data =
[[-1.6  1.5 -1.5 -0.7  0.7 -1.5  0.0 -1.2  0.2]
 [-0.1 -0.1 -1.4  0.0 -0.4 -0.8 -1.4 -0.7 -1.0]
 [ 0.3 -1.2 -1.2  0.7 -0.2 -0.3 -2.0 -0.9 -0.8]
 [-1.2  0.5 -1.2 -0.3  0.5 -1.1 -0.8 -2.2  0.4]
 [ 0.3 -1.0 -1.2  0.7  0.2 -1.1 -1.9  0.0 -1.2]
 [-0.9  0.8 -1.1 -0.9  0.6 -1.1  0.6 -1.3  0.3]
 [ 0.2 -1.6 -0.5  0.1 -0.5  0.5 -0.5  0.2 -2.3]
 [-0.1 -1.7 -0.2  1.1 -0.3  0.3  1.1  1.7 -2.7]
 [ 0.1 -1.4 -1.3  1.6 -0.5 -0.8 -1.4  0.9 -1.7]
 [-0.4  0.2 -2.0 -0.1 -0.2  0.1  0.5  0.9 -1.3]
 [ 0.0 -1.1 -0.4  0.6 -0.6  0.6  0.4  1.2 -1.9]
 [-1.7 -0.9  1.6  0.0  0.9 -1.5  1.6  0.3 -1.3]]
Rows and columns are counted from 0.
(0, 0): -1.6
(10, 3): 0.6
(9, 6): 0.5
(0, 6): 0.0
(2, 6): -2.0
(8, 1): -1.4
(10, 6): 0.4
(9, 3): -0.1
(3, 1): 0.5
(4, 2): -1.2
(0, 7): -1.2
(1, 6): -1.4
(2, 3): 0.7
(7, 0): -0.1
(6, 2): -0.5
(8, 6): -1.4
(3, 5): -1.1
(10, 1): -1.1
(7, 6): 1.1
(11, 8): -1.3
(4, 1): -1.0
(9, 0): -0.4
(11, 3): 0.0
(6, 1): -1.6
(2, 7): -0.9
(8, 3): 1.6
(1, 3): 0.0
(3, 0): -1.2
(5, 2): -1.1
(11, 2): 1.6
(4, 5): -1.1
(7, 7): 1.7

M =
[[6403 6282 6444 2856 5377 5873 5068 3447 5188 7310 4903]
 [7018 5819 6176 7287 6184 8716 6611 5419 6283 5097 5227]
 [6047 6650 6741 4035 6311 5850 5671 4808 6242 7948 5117]
 [7295 6046 5422 3954 3953 5299 5047 4052 3564 4259 7477]
 [7119 6955 5722 7482 5574 7049 6508 6414 5467 4159 7298]
 [7693 6305 5733 4914 4706 9326 5543 2321 4571 4282 4083]
 [6496 6305 6256 2658 5057 5163 4921 3654 4766 6979 5717]
 [6468 7097 5936 6046 5602 4612 6057 6948 5421 5594 8251]
 [6322 6381 6212 3980 5349 4417 5372 5335 5085 6660 7089]
 [6219 5845 6332 3881 5494 4476 5372 5273 5283 6979 6798]]
Indices start at 0.
row 0 col 0 => 6403
row 3 col 2 => 5422
row 5 col 1 => 6305
row 7 col 0 => 6468
row 5 col 6 => 5543
row 5 col 7 => 2321
row 4 col 0 => 7119
row 3 col 6 => 5047
row 9 col 0 => 6219
row 0 col 5 => 5873
row 1 col 9 => 5097
row 2 col 2 => 6741
row 8 col 10 => 7089
row 2 col 4 => 6311
row 3 col 9 => 4259
row 1 col 10 => 5227
row 1 col 6 => 6611
row 4 col 7 => 6414
row 8 col 1 => 6381
row 9 col 4 => 5494
row 2 col 9 => 7948
row 4 col 9 => 4159
row 9 col 5 => 4476
row 7 col 5 => 4612
row 8 col 9 => 6660
row 5 col 8 => 4571
row 6 col 3 => 2658
row 6 col 9 => 6979
row 1 col 7 => 5419
row 0 col 2 => 6444
row 1 col 0 => 7018
row 3 col 10 => 7477
row 4 col 10 => 7298
row 0 col 1 => 6282
row 5 col 4 => 4706
row 6 col 0 => 6496

x = 32,-36,18,-58,68,-65
x[0]	32
x[2]	18
x[1]	-36

arr =
array([[ 0.022, -0.004, -0.073, -0.092,  0.006, -0.034,  0.043, -0.135],
       [ 0.022, -0.004,  0.046,  0.074,  0.006, -0.034, -0.178, -0.036],
       [ 0.022, -0.144,  0.046,  0.005,  0.006, -0.034,  0.043, -0.036],
       [ 0.022, -0.292,  0.046,  0.005,  0.012, -0.034,  0.105, -0.036],
       [ 0.022, -0.204,  0.046,  0.005,  0.006, -0.034,  0.071, -0.036],
       [-0.030, -0.004, -0.099,  0.039, -0.097,  0.007,  0.043,  0.088],
       [ 0.022, -0.004,  0.046, -0.147,  0.006, -0.034, -0.087,  0.186],
       [-0.023, -0.004,  0.046,  0.005,  0.043, -0.029,  0.043, -0.036],
       [ 0.023,  0.127,  0.158,  0.091, -0.069, -0.055,  0.126, -0.036],
       [-0.090,  0.055,  0.046,  0.005,  0.110,  0.045,  0.043, -0.036],
       [ 0.022, -0.004,  0.046,  0.005,  0.006,  0.215,  0.043, -0.036]])
arr[0,-8] => 0.022
arr[:, 1] => [-0.004, -0.004, -0.144, -0.292, -0.204, -0.004, -0.004, -0.004, 0.127, 0.055, -0.004]
arr[-9] => [0.022, -0.144, 0.046, 0.005, 0.006, -0.034, 0.043, -0.036]
arr[-7,-1] => -0.036
arr[:, -3] => [-0.034, -0.034, -0.034, -0.034, -0.034, 0.007, -0.034, -0.029, -0.055, 0.045, 0.215]
arr[8,-6] => 0.158
arr[6,-1] => 0.186
arr[-5,1] => -0.004
arr[-7,-5] => 0.005
arr[-1,5] => 0.215
arr[-6] => [-0.030, -0.004, -0.099, 0.039, -0.097, 0.007, 0.043, 0.088]
arr[5,-2] => 0.043
arr[10,-8] => 0.022
arr[1,1] => -0.004
arr[5,-1] => 0.088
arr[-3] => [0.023, 0.127, 0.158, 0.091, -0.069, -0.055, 0.126, -0.036]
arr[-10,7] => -0.036
arr[4] => [0.022, -0.204, 0.046, 0.005, 0.006, -0.034, 0.071, -0.036]
arr[-4,4] => 0.043
arr[-1,3] => 0.005
arr[9,2] => 0.046
arr[-5] => [0.022, -0.004, 0.046, -0.147, 0.006, -0.034, -0.087, 0.186]
arr[0,-1] => -0.135
arr[1,-5] => 0.074
arr[-10,-3] => -0.034
arr[-6,-5] => 0.039
arr[:, 4] => [0.006, 0.006, 0.006, 0.012, 0.006, -0.097, 0.006, 0.043, -0.069, 0.110, 0.006]
arr[-1,-2] => 0.043
arr[:, -6] => [-0.073, 0.046, 0.046, 0.046, 0.046, -0.099, 0.046, 0.046, 0.158, 0.046, 0.046]
arr[:, -8] => [0.022, 0.022, 0.022, 0.022, 0.022, -0.030, 0.022, -0.023, 0.023, -0.090, 0.022]
arr[-4,-8] => -0.023
arr[-4,-3] => -0.029
arr[8,5] => -0.055
arr[-8,2] => 0.046

W =
-24  24 -17  -4 -26  -7 -22   4   7 -32 -29  -7   2 -18   3  -7
 -2 -22  44  -3  35   0  21 -30  -5  61  28  21  13  34 -17  -2
 58 -21 -28  13   6  18  18  37  -9 -21  22 -18 -22 -12  18  19
  1  22 -44   2 -35   0 -22  31   5 -62 -28 -22 -12 -34  16   3
 74 -50   7  15  43  22  45  19 -17  34  58  -2 -17  19   7  23
 37 -36  26   6  39  11  33  -5 -12  48  43   9  -2  26  -5  10
 56 -43  17  11  41  17  39   7 -15  41  51   4 -10  23   1  17
W[0][0] => -24
W[6][9] => 41
W[5][15] => 10
W[2][0] => 58
W[:, 11] => [-7, 21, -18, -22, -2, 9, 4]
W[:, 10] => [-29, 28, 22, -28, 58, 43, 51]
W[0][6] => -22
W[3][10] => -28
W[2][14] => 18
W[1][12] => 13
W[1][0] => -2
W[4][3] => 15
W[6] => [56, -43, 17, 11, 41, 17, 39, 7, -15, 41, 51, 4, -10, 23, 1, 17]
W[2][7] => 37
W[2] => [58, -21, -28, 13, 6, 18, 18, 37, -9, -21, 22, -18, -22, -12, 18, 19]
W[3][8] => 5
W[6][4] => 41
W[:, 12] => [2, 13, -22, -12, -17, -2, -10]
W[:, 1] => [24, -22, -21, 22, -50, -36, -43]
W[5][7] => -5
W[1] => [-2, -22, 44, -3, 35, 0, 21, -30, -5, 61, 28, 21, 13, 34, -17, -2]
W[6][7] => 7
W[3][3] => 2
W[6][2] => 17
W[4][9] => 34
W[1][9] => 61
W[:, 13] => [-18, 34, -12, -34, 19, 26, 23]
W[6][15] => 17
W[4] => [74, -50, 7, 15, 43, 22, 45, 19, -17, 34, 58, -2, -17, 19, 7, 23]
W[0][8] => 7
W[6][8] => -15
W[2][5] => 18
W[2][1] => -21
W[0][13] => -18
W[4][8] => -17
